Here is a tiny trained network, its code and every weight. The questions are about switching its units off for an input and a class, where a switched-off unit gives its printed mean instead of its output.

import numpy as np


def w(rows, s, z=0):
    codes = np.array(rows[::2]) - 128.0
    scale = np.full(codes.shape[1], s)
    scale[-1] = z or s
    return codes * scale


def f(y):
    return y / 2 * (1 + np.tanh(0.7978845608 * (y + 0.044715 * y**3)))


def log_softmax(a):
    a = a - a.max(-1, keepdims=True)
    return a - np.log(np.exp(a).sum(-1, keepdims=True))


def net(x, mask):
    res = np.array(x, float).reshape(1, 5) / 4 @ E
    y = f(res @ A[0][:, :-1].T + A[0][:, -1])
    res = res + np.where(mask, y, B[0][:, -1]) @ B[0][:, :-1]
    return log_softmax(res[-1] @ U[:, :-1].T + U[:, -1])


A, B = {}, {}
E = w([
[72,117,226,206,25,97,116,203,63,117],'x0',
[114,103,132,126,128,130,162,129,146,119],'x1',
[5,74,103,46,179,16,154,101,8,197],'x2',
[38,254,158,196,121,32,128,12,160,18],'x3',
[116,144,129,144,144,129,116,143,131,134],'x4',
],0.0075)
A[0] = w([
[67,189,167,157,113,54,137,74,108,76,189],'n1',
[157,93,108,96,136,165,151,134,138,94,132],'n2',
[171,204,163,159,118,145,128,82,190,72,95],'n3',
[69,152,156,164,102,71,112,64,134,62,71],'n4',
[135,207,60,114,185,160,149,63,210,56,153],'n5',
[125,131,97,81,139,152,132,136,121,122,44],'n6',
[192,207,128,162,135,131,135,73,196,90,137],'n7',
[90,116,110,95,176,76,127,71,80,137,230],'n8',
[137,148,2,72,205,155,143,96,155,154,63],'n9',
[204,69,107,121,156,181,128,195,122,181,245],'n10',
[81,154,133,155,100,80,146,101,96,106,14],'n11',
[92,172,156,130,66,39,118,72,164,119,43],'n12',
[107,78,132,116,85,147,149,192,47,200,95],'n13',
[129,119,115,161,141,162,134,118,116,128,111],'n14',
[105,143,146,156,132,63,113,97,116,107,141],'n15',
[183,82,93,92,145,211,113,176,147,181,2],'n16',
[143,142,120,134,129,108,148,144,122,127,45],'n17',
[98,95,157,111,110,91,127,195,82,175,91],'n18',
[173,150,145,142,38,177,104,181,188,74,151],'n19',
[168,99,97,118,159,173,114,163,138,141,20],'n20',
[185,149,195,115,93,145,137,188,156,131,40],'n21',
[146,114,55,101,217,130,126,111,154,147,58],'n22',
[102,156,97,91,174,103,154,84,87,134,62],'n23',
[200,82,112,132,160,153,115,162,141,189,45],'n24',
[143,159,123,150,181,161,116,61,195,74,141],'n25',
[172,122,26,81,237,119,145,77,159,154,182],'n26',
[179,150,151,175,57,198,102,169,177,108,218],'n27',
[216,130,171,197,66,222,112,156,185,81,76],'n28',
[116,75,101,106,147,142,138,143,120,185,55],'n29',
],0.0084,0.0057)
B[0] = w([
[138,59,116,148,211,192,119,43,189,228,229],'n1',
[128,176,130,142,95,104,159,172,110,69,155],'n2',
[192,73,215,37,140,44,68,169,155,91,195],'n3',
[60,118,82,175,163,165,190,111,142,198,194],'n4',
[225,88,243,25,86,35,64,168,127,30,214],'n5',
[98,195,102,167,139,151,161,132,94,153,129],'n6',
[209,87,215,71,73,68,58,176,120,73,202],'n7',
[148,197,67,193,113,120,186,162,66,99,208],'n8',
[22,137,69,212,132,211,184,137,113,160,189],'n9',
[33,200,45,234,98,202,190,163,60,147,251],'n10',
[81,221,64,182,52,161,162,175,45,61,155],'n11',
[43,195,47,232,140,218,183,105,140,181,176],'n12',
[186,161,206,47,53,69,120,218,55,49,204],'n13',
[119,130,95,111,98,144,119,143,122,156,128],'n14',
[105,96,120,129,160,175,160,106,147,155,172],'n15',
[213,84,188,68,223,97,50,29,206,180,195],'n16',
[64,114,83,190,128,156,185,122,141,158,117],'n17',
[196,157,144,96,99,21,121,168,93,58,181],'n18',
[42,150,65,174,183,195,150,62,149,173,217],'n19',
[144,103,162,108,162,156,112,135,173,164,157],'n20',
[73,209,41,198,127,157,162,130,68,133,159],'n21',
[36,157,68,213,112,172,190,127,86,184,167],'n22',
[117,38,182,87,201,187,118,61,187,188,159],'n23',
[119,81,140,161,226,168,99,83,158,216,179],'n24',
[173,128,199,71,79,73,59,221,108,85,190],'n25',
[83,96,109,189,204,246,188,45,187,204,218],'n26',
[85,77,118,152,220,191,149,40,173,180,237],'n27',
[47,158,23,253,118,157,209,125,146,192,231],'n28',
[169,191,138,97,65,79,126,180,66,116,160],'n29',
],0.0056,0.013)
U = w([
[116,92,128,127,182,151,121,68,197,180,252],'0',
[77,192,56,182,87,149,165,161,96,148,87],'1',
[242,101,236,2,65,32,64,209,116,48,141],'2',
],0.0087,0.0016)

Each question gives the input, the list of numbers given to net, and the class t.
The units are the neurons (one row each of A and B). Each row of codes is followed by its name. A weight is (code - 128) times the scale printed after its matrix; where a second scale follows, it is the last column's (A, B and U).
mask holds one flag per neuron, in row order. A switched-off neuron (its flag False) gives its mean, the last column of its row in B, instead of its output. The means were averaged over made-up inputs and are rounded, as every weight is.
A unit's drop is (log p(t) with every unit on - log p(t) with that unit switched off) / (log p(t) with every unit on - log p(t) with every unit switched off).
The circuit of an input: a set's keep is (log p(t) with only the set's units on - log p(t) with every unit switched off) / (log p(t) with every unit on - log p(t) with every unit switched off). Starting from the 12 units with the biggest drops (on a tie, the unit counted first), units are removed one at a time, each time the one whose removal leaves the highest keep (on an exact tie, the one counted first), for as long as the keep stays at least 0.8.
circuit, biggest first: the units of the circuit, biggest drop first
unit that matters most: the unit with the biggest drop
k most important neurons: the k neurons with the biggest drops, biggest first
drop of u: that unit's drop, to one decimal
input [8,-6,-6,8,-8], class 0: circuit, biggest first => [n1]
input [5,1,0,6,-8], class 0: 3 most important neurons => [n1, n10, n28]
input [8,0,-8,5,-8], class 0: 4 most important neurons => [n27, n3, n10, n1]
input [-7,4,0,5,-3], class 2: 2 most important neurons => [n5, n25]
input [-8,1,-8,1,3], class 2: 3 most important neurons => [n5, n7, n25]
input [3,6,8,0,5], class 2: 2 most important neurons => [n10, n28]
input [0,5,5,-6,-7], class 1: 3 most important neurons => [n10, n5, n7]
input [7,-1,-4,1,2], class 0: 3 most important neurons => [n10, n27, n8]
input [-2,-2,5,-1,5], class 1: 2 most important neurons => [n16, n8]
input [1,-7,-6,8,3], class 0: 4 most important neurons => [n1, n12, n4, n19]
input [8,4,0,7,4], class 0: 3 most important neurons => [n1, n10, n28]
input [-7,4,1,-3,0], class 1: drop of n11 => -0.2
input [-8,2,3,-3,5], class 1: drop of n21 => -0.1
input [-3,-1,3,-7,7], class 1: drop of n10 => 0.9
input [-8,0,8,-2,-6], class 1: unit that matters most => n8
